Here is a tiny trained network, its code and every weight. The questions are about switching its units off for an input and a class, where a switched-off unit gives its printed mean instead of its output.

import numpy as np


def w(rows, s, z=0):
    codes = np.array(rows[::2]) - 128.0
    scale = np.full(codes.shape[1], s)
    scale[-1] = z or s
    return codes * scale


def f(y):
    return y / 2 * (1 + np.tanh(0.7978845608 * (y + 0.044715 * y**3)))


def log_softmax(a):
    a = a - a.max(-1, keepdims=True)
    return a - np.log(np.exp(a).sum(-1, keepdims=True))


def net(x, mask):
    res = np.array(x, float).reshape(1, 7) / 4 @ E
    y = f(res @ A[0][:, :-1].T + A[0][:, -1])
    res = res + np.where(mask, y, B[0][:, -1]) @ B[0][:, :-1]
    return log_softmax(res[-1] @ U[:, :-1].T + U[:, -1])


A, B = {}, {}
E = w([
[254,87,104,116],'x0',
[139,104,22,40],'x1',
[35,81,72,94],'x2',
[123,25,83,131],'x3',
[104,99,5,254],'x4',
[93,204,91,157],'x5',
[119,59,123,229],'x6',
],0.0044)
A[0] = w([
[76,167,169,144,105],'n1',
[137,165,123,109,254],'n2',
[154,136,158,111,221],'n3',
[122,79,57,133,46],'n4',
[47,122,151,150,192],'n5',
[117,126,123,135,177],'n6',
[100,111,115,69,214],'n7',
[126,105,205,40,147],'n8',
[133,101,98,90,102],'n9',
[252,137,168,171,149],'n10',
[101,132,152,153,160],'n11',
[125,27,130,181,169],'n12',
[150,137,161,143,153],'n13',
],0.017,0.0031)
B[0] = w([
[60,181,138,143,177],'n1',
[103,163,185,124,180],'n2',
[164,164,130,130,185],'n3',
[168,73,40,111,203],'n4',
[102,130,206,139,205],'n5',
[130,118,139,116,144],'n6',
[181,179,133,134,209],'n7',
[254,125,100,121,255],'n8',
[141,183,94,151,170],'n9',
[217,121,185,106,245],'n10',
[96,138,157,80,156],'n11',
[82,1,174,144,237],'n12',
[147,168,122,132,158],'n13',
],0.025,0.0068)
U = w([
[226,156,210,111,254],'0',
[128,201,3,105,35],'1',
[95,50,87,154,65],'2',
[1,145,196,153,121],'3',
],0.0071,0.0021)

Each question gives the input, the list of numbers given to net, and the class t.
The units are the neurons (one row each of A and B). Each row of codes is followed by its name. A weight is (code - 128) times the scale printed after its matrix; where a second scale follows, it is the last column's (A, B and U).
mask holds one flag per neuron, in row order. A switched-off neuron (its flag False) gives its mean, the last column of its row in B, instead of its output. The means were averaged over made-up inputs and are rounded, as every weight is.
A unit's drop is (log p(t) with every unit on - log p(t) with that unit switched off) / (log p(t) with every unit on - log p(t) with every unit switched off).
The circuit of an input: a set's keep is (log p(t) with only the set's units on - log p(t) with every unit switched off) / (log p(t) with every unit on - log p(t) with every unit switched off). Starting from the 12 units with the biggest drops (on a tie, the unit counted first), units are removed one at a time, each time the one whose removal leaves the highest keep (on an exact tie, the one counted first), for as long as the keep stays at least 0.8.
circuit, biggest first: the units of the circuit, biggest drop first
most important unit: the unit with the biggest drop
k most important neurons: the k neurons with the biggest drops, biggest first
drop when u is switched off: that unit's drop, to one decimal
input [5,5,2,1,4,5,-3], class 1: most important unit	n12
input [-5,-5,-6,-2,1,3,-6], class 3: circuit, biggest first	[n1 n8]
input [2,6,1,8,-5,8,4], class 1: circuit, biggest first	[n10 n5]
input [-1,4,2,6,-4,0,-1], class 1: circuit, biggest first	[n10 n12]
input [3,6,3,7,-4,-6,-3], class 1: 2 most important neurons	[n10 n9]
input [-3,-6,-3,-1,-5,8,2], class 3: circuit, biggest first	[n1 n8]
input [4,8,8,1,2,7,3], class 1: 2 most important neurons	[n9 n7]
input [-5,4,7,-5,4,-5,6], class 2: 2 most important neurons	[n4 n2]
input [0,6,-7,4,7,4,-3], class 1: 2 most important neurons	[n12 n5]
input [-2,1,1,-1,-3,5,2], class 3: drop when n8 is switched off	0.3
input [4,5,6,-4,3,0,-4], class 1: drop when n10 is switched off	0.1
input [-4,2,8,-5,5,-3,-2], class 3: drop when n5 is switched off	0.2
